[[130 126 128 129]
 [133 122 129 131]
 [136 112 135 152]] => 112

[138 149 117 121 124 126  99] => 124

[125 154 151 112] => 154

[107 126 132 157 156 138 130] => 156

[[141 111 121 156 151]
 [109 143 118 137 148]] => 118

[143 112 140 104 102 138 122] => 102
---
[[124 118 134 131 123 145]
 [129 137 145 128 138 127]
 [136 118 121 125 132 104]] yields 129

[[150 130 132 126 122 133]
 [120 105 102 107 143 100]] yields 120

[[145 133 125 106]
 [150 125 125 152]] yields 150

[[157 116 131 110]
 [120 151 147 145]
 [104 134 112 155]] yields 120

[[142 111 124 131 113]
 [147 134 143 115 123]
 [149 139 147 118 118]] yields 147

[[119 127 112 150 149]
 [123 122 120 140 141]] yields 123

[[141 124 153 136 131 146 143]
 [140 138 123 110 134 124 134]] yields 140
---
[[144  99 128 114 134]
 [143  98 132 119 130]
 [144  98 130 117 124]]
130

[[128 131 120 126 105 126]
 [128 126 121 138 136 128]]
121

[[145 146 118 146 112 112]
 [145 143 103 149 113 107]
 [116 140 142 139 116 115]]
142

[[130 155 111 141 131 131 126]
 [133 153 115 141 135 134 125]]
115

[117 110 106 155 140 133]
106

[128 157 125 114]
125
---
[[156, 147, 140, 104, 115, 142], [132, 131, 130, 124, 127, 129], [127, 127, 128, 129, 127, 129]] yields 104
[154, 120, 109, 105, 123] yields 109
[[120, 126, 133, 150, 131, 129], [124, 122, 128, 131, 128, 132]] yields 150
[134, 156, 145, 132, 156, 143] yields 132
[[111, 116, 130, 131, 143, 138, 120], [106, 114, 130, 129, 145, 140, 120], [140, 137, 127, 127, 119, 122, 134]] yields 143
[118, 100, 137, 123, 119] yields 137
[123, 129, 147, 156, 135, 131] yields 156
[141, 139, 150, 106, 102, 107] yields 106
[137, 109, 133, 106] yields 109
[150, 142, 140, 131, 130] yields 140
---
array([127, 134, 120, 105, 142]) ans = 142, 127

array([114, 158, 114, 143, 147, 124, 125]) ans = 125, 114

array([[127, 128, 131, 150],
       [140, 153, 153, 154]]) ans = 150, 140

array([[137, 136, 131, 125, 120, 120, 123],
       [107, 107, 109, 113, 116, 118, 119]]) ans = 123, 107

array([153, 152, 124, 116, 121, 125]) ans = 125, 153

array([136, 140, 110, 155]) ans = 155, 136
---
[[113 139 145 138 143]
 [118 137 146 144 149]
 [121 139 145 144 151]]: 113, 151

[[129 128 102 147 119]
 [117 149 106 125 122]
 [143 118 109 148 125]]: 129, 125

[[127 124 128 126 127]
 [107 133 157 132 131]
 [116 133 121 131 124]]: 127, 124

[127 105 137 117 124]: 127, 124

[128 129 134 147 150 136]: 128, 136

[105 126 108 128 127 122]: 105, 122

[[119 122 116 135 150]
 [119 129 111 138 149]
 [141 144 135 112 123]]: 119, 123

[[144 128 126 103 115 125 127]
 [139 105 144 104 126 127 130]
 [122 130 115 107 117 107 146]]: 144, 146
---
[115 125 119 121 154 113 112]: 154
[100 127 135 131 120 136 122]: 120
[113 121 101 124 130 156 112]: 130
[125 122 152 139 114 124 139]: 114
[154 147 134 133 129 154 152]: 129
[129 124  99 140 127 122 132]: 127
[142 140 106 114 113 104 103]: 113
[141 125 157 117 128 124 115]: 128
[135 110 132 153 121 136 124]: 121
[118 113 132 144 116 106 145]: 116
---
116  120  151  132  132 -> 151
104  132  145  112  118  109  139 -> 118
124  106   98  132 -> 106
131  154  135  101  145  127  151 -> 145
129  151  139  131 -> 151
114  115  122  148  134  149  153 -> 134
---
[[124 121 137 115 141 142 149]
 [143 142 145 145 126 128 108]
 [128 119 117 144 134 106 118]] 141

[[106 133 135 114 117 115 139]
 [116 113 116 140 118 140 137]
 [143 144 142 130 131 129 129]] 117

[[130 135 120 118 109 142 123]
 [132 119 142 143 140 122 141]
 [151 135 144 143 127 136 153]] 109

[[126 139 111 112 121 106 112]
 [106 121 113 124 139 134 111]
 [131 131 123 125 109 144 125]] 121

[[137 141 136 132 143 134 153]
 [137 131 139 134 148 130 157]
 [149 140 139 132 134 134 148]] 143

[[119 115 132 150 145 124 122]
 [119 115 132 140 145 129 122]
 [119 115 132 140 137 124 126]] 145

[[147 144 123 145 148 117 119]
 [145 140 138 115 142 140 126]
 [141 137 125 141 155 124 145]] 148
---
array([[129, 134, 124, 129, 130, 146],
       [129, 135, 123, 129, 131, 151],
       [128, 127, 129, 128, 128, 125]]) out 131

array([[134, 123, 101, 122],
       [126, 128, 142, 131]]) out 142

array([[104, 101, 124, 136, 115],
       [147, 116, 132, 153, 130],
       [136, 107, 137, 155, 121]]) out 153

array([[134, 141, 145, 142, 123, 121],
       [115, 117, 121, 113, 121, 142],
       [125, 112, 106, 127, 130, 118]]) out 121

array([[124, 157, 136, 130, 113],
       [129, 124, 138, 124, 137],
       [135, 128, 110, 134, 135]]) out 124

array([[133, 131, 142, 109, 120, 136],
       [129, 128, 116, 154, 137, 115]]) out 137

array([[157, 130, 136, 130],
       [157, 130, 136, 129],
       [157, 130, 136, 129]]) out 136

array([[125, 142, 136, 127, 141, 157],
       [141, 126, 126, 140,  99, 118]]) out 99
